Here is a tiny trained network, its code and every weight. The questions are about switching its units off for an input and a class, where a switched-off unit gives its printed mean instead of its output.

import numpy as np


def w(rows, s, z=0):
    codes = np.array(rows[::2]) - 128.0
    scale = np.full(codes.shape[1], s)
    scale[-1] = z or s
    return codes * scale


def f(y):
    return np.maximum(y, 0)


def log_softmax(a):
    a = a - a.max(-1, keepdims=True)
    return a - np.log(np.exp(a).sum(-1, keepdims=True))


def net(x, mask):
    res = np.array(x, float).reshape(1, 2) / 4 @ E
    y = f(res @ A[0][:, :-1].T + A[0][:, -1])
    res = res + np.where(mask, y, B[0][:, -1]) @ B[0][:, :-1]
    return log_softmax(res[-1] @ U[:, :-1].T + U[:, -1])


A, B = {}, {}
E = w([
[177,156,52,89,196,47,2,53,153,126,132,117],'x0',
[78,110,176,116,109,69,28,186,152,109,37,182],'x1',
],0.017)
A[0] = w([
[199,185,88,112,174,90,142,90,140,106,148,31,235],'N1',
[113,136,195,77,118,50,47,151,174,89,37,193,170],'N2',
[183,156,105,160,234,87,113,82,139,194,191,2,218],'N3',
[174,126,152,104,133,162,182,85,129,98,183,96,81],'N4',
[115,152,101,200,139,160,243,160,118,137,164,56,188],'N5',
[45,146,140,124,114,130,138,144,156,135,140,104,105],'N6',
[63,77,241,208,114,151,165,155,153,93,106,151,252],'N7',
[159,91,132,207,93,176,207,121,114,152,219,58,149],'N8',
[165,123,67,191,77,149,137,78,72,121,193,125,111],'N9',
[97,120,120,103,137,56,94,106,236,88,133,185,240],'N10',
[127,177,162,156,149,237,129,58,144,185,215,111,79],'N11',
[74,119,238,185,59,237,140,138,106,112,118,190,211],'N12',
],0.0083,0.0033)
B[0] = w([
[47,171,159,94,141,118,39,124,205,38,81,18,215],'N1',
[18,211,219,198,66,149,158,140,183,142,159,227,255],'N2',
[174,130,68,90,132,99,109,130,255,84,30,50,234],'N3',
[162,135,179,143,138,127,152,106,165,184,218,109,186],'N4',
[207,113,175,208,131,34,203,128,117,177,181,116,232],'N5',
[169,143,63,95,37,118,96,101,141,38,131,178,152],'N6',
[145,56,39,114,111,224,105,134,44,107,145,219,233],'N7',
[203,62,218,167,97,145,88,64,81,209,242,115,238],'N8',
[141,129,133,152,129,175,106,57,164,148,198,84,186],'N9',
[75,199,195,63,50,168,155,160,147,141,135,198,208],'N10',
[126,92,223,120,192,130,172,104,133,109,176,134,197],'N11',
[218,103,29,128,143,148,86,212,45,63,125,144,246],'N12',
],0.0078,0.02)
U = w([
[145,76,2,168,84,144,104,226,52,71,117,155,237],'0',
[52,127,49,159,182,83,141,160,91,207,110,102,2],'1',
[133,121,200,167,133,114,124,41,140,158,131,85,170],'2',
[133,107,91,109,196,132,95,99,169,90,126,109,20],'3',
[158,84,166,144,139,139,127,111,69,151,129,172,72],'4',
[66,173,191,158,90,181,110,153,144,153,119,179,179],'5',
[95,194,90,50,137,111,65,119,165,53,10,115,186],'6',
[124,110,52,113,81,76,161,134,143,146,110,143,31],'7',
],0.0095,0.0035)

Each question gives the input, the list of numbers given to net, and the class t.
The units are the neurons (one row each of A and B). Each row of codes is followed by its name. A weight is (code - 128) times the scale printed after its matrix; where a second scale follows, it is the last column's (A, B and U).
mask holds one flag per neuron, in row order. A switched-off neuron (its flag False) gives its mean, the last column of its row in B, instead of its output. The means were averaged over made-up inputs and are rounded, as every weight is.
A unit's drop is (log p(t) with every unit on - log p(t) with that unit switched off) / (log p(t) with every unit on - log p(t) with every unit switched off).
The circuit of an input: a set's keep is (log p(t) with only the set's units on - log p(t) with every unit switched off) / (log p(t) with every unit on - log p(t) with every unit switched off). Starting from all 12 units, units are removed one at a time, each time the one whose removal leaves the highest keep (on an exact tie, the one counted first), for as long as the keep stays at least 0.8.
units of the circuit, in order: the units of the circuit, biggest drop first
top k neurons: the k neurons with the biggest drops, biggest first
drop when u is switched off: that unit's drop, to one decimal
input [8,-7], class 6: units of the circuit, in order => (N1)
input [-1,-1], class 4: units of the circuit, in order => (N3, N2)
input [6,-7], class 3: top 2 neurons => (N3, N9)
input [-2,-2], class 4: top 3 neurons => (N1, N3, N2)
input [-6,-8], class 2: top 3 neurons => (N9, N4, N5)
input [3,-4], class 3: top 2 neurons => (N3, N2)
input [4,2], class 6: top 2 neurons => (N8, N5)
input [-8,-3], class 4: top 2 neurons => (N8, N5)
input [-8,-8], class 4: top 2 neurons => (N12, N7)
input [-3,-3], class 4: top 2 neurons => (N1, N3)
input [4,-5], class 3: top 4 neurons => (N3, N2, N1, N10)
input [7,-8], class 3: top 3 neurons => (N3, N9, N11)
input [-4,-2], class 4: drop when N3 is switched off => 0.1
input [3,1], class 6: units of the circuit, in order => (N8)
input [5,-5], class 6: drop when N3 is switched off => 0.5
input [2,-1], class 6: drop when N8 is switched off => 0.1
input [5,5], class 5: drop when N2 is switched off => 0.4
